In the rows, 128 means zero.
Group, then class
[131 103 125  88 121 129 125 106 125 207 131 132 151  42 127 133 103 125
 145 108 144 137 131 118 121 126 145 131 217 128 131 131 118 130 121 123
 135 118 140 134 137 158 133 136 114 130 162 252 126 122 121 130 118]
V.CF
[138 134 135 138 140 139 133 129 130 101  96 139 171  75 115 127 159 117
 129 127 118 108 128 120 185 128 156 137  86  89 124 115 127 121 120 117
  93 125 159 114 123 125 136 127 116 134  91  90 121 134 127 117 107]
D.FF
[132 119 128  92 127 126 133 107 125 159 116 133 138  95 127 134 115 134
 145 133 132 134 131 121 145 117 148 131 161 119 110 131 126 127 108 131
 126 128 154 131 133 142 133 133 110 134 129 214 125 143 129 130 150]
V.GS
[125 111 125 116 128 136 134 102 129 177 107 135 138  76 117 130 131 110
 135 132 110 123 130 123 145 137 149 135 174 119 125 133  99 129 116 119
 134 124 127 129 129 155 137 136 111 141 125 247 124 147 134 126 107]
V.CF
[128 122 120 118 134 134 120 116 126 136 129 132 154  43 116 128 132 116
 139 130 131 118 133 128 166 124 162 130 152 104 123 126 126 124 128 125
 118 135 165 118 128 141 139 132 118 140 110  97 122 138 129 118  98]
D.MR
[137 115 137 117 116 137 133 120 122 132 129 127 161  76 128 120 139 135
 137 111 128 131 122 124 142 139 141 130 164  92 134 125 111 126 131 122
 130 127 135 123 133 151 147 130 121 148 111  95 125 151 126 104  70]
D.MR
[125 115 120 118 130 128 134 106 129 161 109 131 130  89 131 131 106 104
 132 136 137 130 132 123 132 132 131 137 183 128 130 130 114 130 116 125
 133 125 134 126 130 148 131 139 124 132 147 252 120 135 124 131 161]
V.CF
[118 140 135 137 127 140 118 130 133 106  92 134 160 100 124 130 123 135
 150 151 111 128 128 121 141 104 131 119 155 101 128 134 119 128 149 124
 113 129 145 122 130 135 127 130 115 134 131  43 119 166 126 115  57]
D.NS
[122 126 137 141 128 141 131 122 132 149  97 131 172  69 125 130 146 122
 144 135 128 125 123 122 167 123 146 120 137  88 137 122 120 130 147 110
 110 125 139 124 124 139 140 109 112 136 116  55 113 164 125 117  38]
D.NS
[135 129 134 124 129 145 119 133 124 159 142 139 151  44 136 125 119 111
 130 144 142 125 122 125 167 128 157 115 159  92 126 118 106 127 142 117
 111 127 153 114 129 139 139 125 110 149 109  38 117 151 135 113  74]
D.MR
[128 118 125 114 129 129 131 105 131 179 120 129 141  88 121 129 122 112
 131 123 144 128 135 126 131 136 139 128 139 121 126 130 117 133 115 122
 122 123 137 125 126 153 141 136 111 128 133 234 124 132 137 131  95]
V.CF
[129 113 124 101 132 133 138 105 130 174 110 133 150  78 122 130 107 114
 145 133 138 127 123 115 139 126 154 136 180 114 128 128 116 132 108 123
 111 124 152 126 119 157 135 131 117 134 134 224 124 147 136 129 123]
V.CF
[119 119 134 145 123 136 131 135 129 115 119 127 158  61 118 125 154 123
 137 121 121 129 127 129 142 141 133 135 151  80 131 135 111 128 136 111
 127 136 113 112 118 132 138 129 115 141 114  96 117 184 126 109  71]
D.MR
[139 120 136 107 126 129 139 105 127 133 110 132 138 126 141 133 115 130
 159 151 137 119 125 108 144 127 128 137 201  93 124 132 122 129 116 115
 122 117 140 138 133 136 135 131 106 138 130 252 124 150 128 114 142]
V.GS
[131 128 130 133 125 134 126 139 131 133 121 129 149 117 113 122 158 129
 137 127 113 128 128 124 152 129 134 128 147  99 123 132 113 127 129 124
 114 131 114 121 120 126 135 128 116 138 103  62 123 181 133 114  85]
D.MR
[126 116 127  89 128 124 135 110 129 132 136 131 137  87 124 130  99 130
 162 115 136 134 130 126 106 129 133 142 207 134 118 139 119 128 118 123
 128 124 149 128 125 147 135 145 120 127 146 252 127 120 129 124 158]
V.GS
[121 132 140 130 120 141 122 122 131  72 102 131 164  89 118 131 149 144
 150 116 122 126 120 128 154 129 145 128 122 114 126 123 128 127 145 114
 133 126 148 132 129 127 135 124 125 130 112  12 116 135 128 115  53]
D.NS
[123 131 133 122 125 138 123 123 129 131 101 130 166 100 123 127 127 139
 145 127 130 129 118 121 159 119 151 126 114 104 124 123 122 128 139 122
 117 131 135 127 123 134 137 121 125 138 121  65 117 157 130 119  69]
D.NS
[127 129 134 107 124 134 134 121 134 133 158 133 118 119 136 125 102 146
 150 144 137 127 129 125 106 117 127 124 190 119 127 142 123 131 120 122
 122 123 150 136 117 146 136 129 106 128 126 214 130 134 134 114 109]
V.GS
[122 122 131 109 120 136 122 139 124 123 110 129 170  41 114 121 138 129
 138 104 116 128 122 125 166 116 167 122 142  96 126 123 123 125 143 133
 121 133 152 117 126 124 136 128 128 143 112   4 125 149 123 114  95]
D.NS
[131 129 135 138 137 142 131 122 126  88 102 130 174  68 125 127 152 135
 133  94 122 122 122 124 163 138 160 136  54  92 120 119 134 122 131 121
 121 127 153 126 125 126 132 128 126 133  99  69 110 121 126 116  77]
D.FF
[129 109 119 121 129 132 128  89 120 181 110 131 161  49 122 130 137 112
 135 122 124 130 136 124 148 115 148 135 185 114 131 125 117 134 112 142
 125 124 156 121 127 149 135 145 126 133 145 245 127 114 132 126 121]
V.CF
[134 111 130  89 123 127 140 115 132 172 138 131 124 100 142 127  99 129
 155 128 140 127 128 122 110 140 121 134 213 115 122 141 107 128 111 114
 134 122 132 136 124 150 142 137 103 133 137 252 132 139 122 114 131]
V.GS
[119 113 121 122 129 125 135  94 128 143 139 125 141  85 118 133 130 132
 126 113 139 129 127 124 119 127 142 135 121 135 132 121 128 136 113 138
 137 126 141 131 126 139 134 135 140 123 140 229 119 100 139 137  98]
V.MS

Group, then class
[125 128  98 133 118 129 120 118 137 128 120 138 120 104 150 132 105 139
 122 134 141 138 142 107 124 116 117 127 109 130 119 129 130 124 151 132
 124 116 138 126 125 143 111 157 123 150 127 128 121 122 130 130 143]
B.W
[115 135  83 114 115 130 126 109 136 115 130 113 137  69 163 114 100 166
 145 123 107 154 139 105 117 129 113 145  87  91 128 126 122 128 144 112
 111 115 136 129 126 121 110 159 136 146 149 119 122 119 128 129 131]
B.L
[148 135 145 144 110 133 122 108 136 139 108 130 104 166 124 143 125 116
 107 135 144 130 114 120 135 123 119 137 135 150 111 137 134 129 126 143
 133 122 123 129 133 144 125 160 127 138 126 126 114 117 128 124 145]
M.E
[142 133 132 131 121 132 124  97 132 136 116 121 125 129 123 140 111 129
 122 129 139 135 112 133 131 115 118 125 136 137 114 125 134 127 135 140
 127 116 124 131 136 142 123 159 127 137 130 128 114 125 129 119 144]
M.Z
[151 131 137 127 121 136 125  95 142 134 129 115 116 137 141 141 124 141
 131 123 116 137 101 113 120 127 118 139 133 125 132 134 136 137 119 129
 118 116 128 131 135 124 124 174 140 132 134 121 119 129 126 121 141]
M.Z
[129 137 141 131 112 133 132 110 136 137 129 125 121 174 130 130 122 133
 124 120 122 128 137 116 117 131 127 125 120 140 132 120 121 125 147 145
 137 121 129 133 130 136 116 152 137 131 134 136 108 119 110 125 144]
T.H
[121 133 103 127 127 123 123 128 119 135 124 137 119 161 146 121 136 149
 115 143 151 124 187  92 133 116 112 144  95 138 114 153 137 139 115 116
 118 123 136 127 110 138 113 139 110 134 118 129 143 124 130 140 114]
B.K
[120 119 144 139 115 137 137 156 130 143 124 145 118 162 120 132 129  92
 110 130 141 114 131 144 139 136 144 102 144 156 117 118 138 111 133 152
 150 133 119 126 125 137 124 124 134 131 124 129 115 117 119 133 144]
G.X
[126 131 140 130 120 130 133 102 138 141 136 120 113 169 140 125 126 135
 125 124 111 122 151 100 120 131 131 131 102 136 131 127 126 134 121 125
 134 131 121 127 125 131 111 141 141 135 135 131 118 125 119 130 137]
T.F
[139 124 131 134 123 136 121  87 146 139 116 118 114 142 124 142 110 121
 119 126 131 130 124 114 124 127 117 131 129 141 111 121 124 132 129 143
 137 115 115 132 136 147 113 159 135 150 135 128 106 121 117 121 158]
M.P
[128 120 130 140 132 141 121  98 133 140 122 138 113 127 142 150 112 133
 120 134 127 127 134 108 133 112 112 128 118 141 106 135 139 130 109 122
 131 123 121 132 125 140 108 181 131 145 127 130 118 130 124 124 147]
M.E
[128 125 112 128 129 127 122 134 132 121 121 126 131 129 126 127 133 130
 126 131 129 131 146 112 123 134 119 147 120 122 121 132 123 130 132 129
 125 119 131 126 128 130 127 116 122 132 126 128 127 120 126 132 129]
B.K
[132 130 109 139 120 130 120 128 137 128 124 136 119 135 142 130 115 133
 121 133 141 131 147 105 125 123 123 134 113 135 128 130 122 125 153 136
 128 122 136 124 126 141 116 137 123 142 126 130 120 121 130 132 139]
B.L
[129 133 116 145 123 123 116 133 121 122 114 157 123 132 136 133 119 138
 112 141 153 133 141 120 136 112 113 130 123 148 115 142 133 126 143 133
 126 129 136 130 121 145 120 155 108 137 118 132 130 126 132 133 129]
B.W
[122 129 142 133 130 135 131 101 134 137 142 130 114 168 145 131 133 145
 119 124 110 120 140 100 117 130 121 136 115 137 134 139 122 135 110 124
 133 128 125 134 121 126 110 167 139 139 132 128 120 129 114 127 137]
T.F
[142 128 125 122 116 134 125  90 151 137 128 115 115  97 149 141  98 135
 132 122 119 142  88 126 120 116 125 114 130 125 126 120 131 127 137 131
 125 117 128 126 138 131 115 177 146 143 134 124 107 132 128 117 153]
M.Z
[133 130 145 134 119 134 126 116 137 130 129 128 117 159 133 137 130 133
 124 123 113 131 126 109 118 134 123 137 125 135 130 130 125 130 125 129
 126 126 130 135 129 125 123 154 134 119 128 128 120 123 119 129 138]
T.H
[128 127 143 126 113 138 141 130 141 144 133 121 119 147 131 128 125 110
 128 120 119 122 115 134 126 139 144 111 136 136 133 122 129 120 131 139
 139 128 121 127 130 129 126 134 145 127 138 127 115 123 122 130 143]
G.X
[142 124 122 147 129 124 110 144 134 115 111 142 119 128 131 138 136 119
 115 140 139 132 122 109 131 130 116 159 131 129 117 143 123 132 123 127
 124 123 130 126 128 133 136 122 120 135 122 124 132 121 136 134 130]
B.L
[124 125 148 151 112 137 125 132 134 135 126 154 113 158 135 143 117 114
 112 130 125 122 125 120 131 129 130 111 129 156 121 121 131 114 141 142
 144 126 124 132 125 139 115 162 131 132 147 132 108 120 117 128 151]
T.J
[127 116 135 117 124 135 140 107 140 142 145 109 120 131 146 124 128 130
 134 120 106 124 119 120 118 135 137 122 129 122 136 123 129 132 106 122
 130 127 118 127 126 117 120 148 149 130 141 123 124 134 126 126 134]
G.X
[133 131 107 134 125 121 119 113 136 126 128 135 116 121 151 128 116 141
 124 136 136 129 153  92 124 111 123 135  96 129 130 139 126 138 134 112
 125 132 130 120 121 142 113 131 122 144 122 127 137 134 140 133 129]
B.K
[136 136 160 141 127 130 125 123 132 126 136 143 111 187 131 139 147 134
 120 125 117 121 110 116 120 137 127 142 142 146 140 135 120 132 119 132
 134 129 134 138 125 124 133 158 130 119 121 127 123 120 122 126 130]
T.J
[130 135 114 113 110 136 130  97 141 133 117  92 142  96 125 128 112 141
 137 117 115 152 109 135 122 138 116 139 132 104 121 113 128 124 143 141
 119 100 126 133 138 123 122 158 137 133 151 120 104 111 115 120 142]
M.Z
[121 126 133 132 115 131 139 121 135 147 144 150 112 133 162 133 106 128
 123 129 125 120 134 116 133 111 141  91 107 147 131 129 140 125 131 120
 136 144 127 122 122 137 111 162 141 137 126 131 128 142 134 128 143]
G.X
[119 132  91 124 115 128 122 120 133 125 119 124 128 108 145 119 110 149
 127 131 131 142 166 100 126 127 114 142  91 119 119 128 129 128 147 123
 119 116 136 127 121 136 112 146 124 144 136 127 123 115 126 134 132]
B.W
[133 127 117 153 114 125 114 137 132 130 107 158 113 127 131 137 108 107
 104 148 161 125 135 124 145 112 125 120 125 154 109 133 138 119 151 141
 141 134 127 121 127 158 121 134 115 151 120 133 122 120 139 134 145]
B.L
[130 126 142 123 121 129 133 113 137 141 142 120 116 148 142 127 125 129
 131 121 112 122 133 114 125 126 140 112 111 128 137 125 132 133 124 117
 130 134 124 122 129 125 122 133 142 124 130 129 127 141 127 127 132]
G.U
[135 123 141 143 121 132 121 104 140 132 113 122 124 136 119 143 115 116
 121 127 118 135 122 118 128 126 119 131 121 129 112 123 131 126 135 134
 133 124 118 129 137 137 120 138 136 137 133 131 110 124 117 122 153]
M.P
[138 131 161 146 123 128 122 102 137 134 143 151 100 180 153 143 123 133
 120 129 112 116 123  96 125 114 129 117 115 151 137 141 129 137 118 114
 133 143 126 129 124 135 117 167 143 130 116 131 128 142 130 127 140]
T.H
[121 136 142 135 122 134 129 103 130 130 141 139 117 147 145 134 113 143
 127 122 111 126 125 116 120 126 128 114 115 140 137 123 121 126 140 131
 136 132 128 136 123 135 110 171 141 147 129 136 112 129 119 123 140]
T.J
[123 123 142 132 118 138 136 123 135 145 136 132 117 144 142 134 121 117
 122 124 120 121 119 131 127 128 140 106 129 144 129 121 135 121 124 136
 141 130 120 129 127 135 121 149 143 134 133 129 117 129 124 127 144]
G.X
[130 128  97 125 133 126 118 122 131 121 123 120 128 106 145 124 130 147
 131 135 128 136 154  91 122 127 110 159 104 111 118 141 126 141 113 109
 112 120 132 125 123 124 121 130 121 136 128 121 140 124 134 132 121]
B.L
[120 124 148 123 122 138 142 139 127 145 133 122 127 158 120 125 142 108
 124 124 124 114 127 143 132 142 143 118 141 137 127 123 136 124 109 137
 138 127 116 128 128 124 130 122 137 121 134 127 122 122 121 131 131]
G.X
[124 121 146 138 106 136 135 160 134 145 119 141 118 160 124 136 127  92
 110 130 137 120 124 144 140 137 144 107 141 152 117 120 141 108 138 148
 143 131 119 123 127 133 127 128 135 126 128 131 113 118 119 134 144]
G.U
[132 131 100 130 125 124 117 129 136 119 118 128 126 112 138 125 121 139
 126 134 138 137 144 104 123 125 117 147 112 120 124 133 122 129 145 126
 120 119 135 125 124 133 122 127 119 136 131 127 129 120 131 135 129]
B.K
[128 120 159 147 125 127 129 151 132 137 130 155 109 169 125 136 136  93
 112 137 134 107 123 133 139 124 145 101 141 159 123 130 133 118 119 131
 148 149 118 121 124 136 132 114 132 129 114 134 131 135 131 132 129]
G.Q
[127 126  97 136 122 126 119 138 133 123 121 139 121 112 144 126 122 131
 123 138 146 130 149 109 126 127 123 138 116 128 122 135 126 125 140 128
 125 121 135 124 122 137 127 129 119 142 127 128 130 122 134 137 130]
B.K
[125 121 143 134 125 140 135 132 141 136 132 133 118 143 130 134 126 114
 126 128 123 120 119 129 127 134 140 114 133 139 131 117 130 123 126 135
 139 132 123 127 132 129 123 134 140 130 130 131 120 130 125 126 141]
G.Q

Group, then class
[131 155 135 132 146 142 136 122 124 132 161 120 133 124 137 125 107 117
 135 136 123 108 145 131 141 130 126 101 131 137 135 126  89 132 132 121
  74 104 126 124 120 113 129 139 119 155 126 117 123 132 122 125 130]
A.[38]
[138 132 137 132 160 133 130 128 137 130 152 125 130 119 146 138 124 107
 138 130 127 113 127 129 133 130 130 101 121 128 110 141 130 130 132 129
 125 120 113 127 130 141 135 134 132 142 130 123 129 119 122 129 130]
N.[52]
[131 141 138 133 159 116 123 128 135 120 145 128 127 118 126 139 121  82
 143 129 122 134 127 127 141 130 138  83 122 146  92 135 132 130 134 126
  82 108 120 124 126 173 125 148 142 159 141 127 128 121 105 137 138]
N.[52]
[114 151 132 134 122 126 135 110 116 118 121 121 127 140  88 124 121 109
 121 127 124 147 136 133 136 137 121 119 142 161 124 116  99 127 118 119
  51 113 134 120 127 119 124 157 135 147 128 126 123 135 121 133 127]
Y.[49]
[132 140 135 128 126 144 135 126 129 127 131 129 131 126 139 124 117 153
 132 138 130 131 139 133 146 133 128 114 135 124 150 140  98 127 132 127
  74  98 122 120 131  84 124 138 128 132 125 139 123 125 116 127 112]
A.[44]
[125 152 136 132 143 146 129 123 126 122 138 128 131 123 139 135 119 129
 136 144 123 118 138 129 144 134 126 119 127 134 145 138  95 125 130 120
  60 105 124 116 135 104 128 145 138 143 124 123 129 124 126 123 121]
A.[38]
[116 144 115 136 141 124 140 116 144 112 109 124 144 121 102 117 114 138
 139 126 116 171 129 130 145 134 131 126 135 148 107 149 108 137 126 123
  15  94 125 110 125  90 120 177 150 173 139 136 115 126 102 134 127]
N.[48]
[115 140 113 131 129 129 133 110 114 105 111 124 128 127 101 129 121 132
 126 133 135 152 129 130 131 128 125 146 134 148 115 123 121 124 120 122
  61 126 140 117 120 154 130 148 137 148 132 117 130 135 127 130 137]
Y.[55]
[110 180 138 136 151 110 141 121 143 120 145 133 138 118 128 127 126 118
 136 130 117 120 126 126 135 128 134 132 128 148 106 133 113 128 123 121
  48 107 128 130 133 117 125 142 143 163 138 112 125 134 115 129 130]
N.[51]
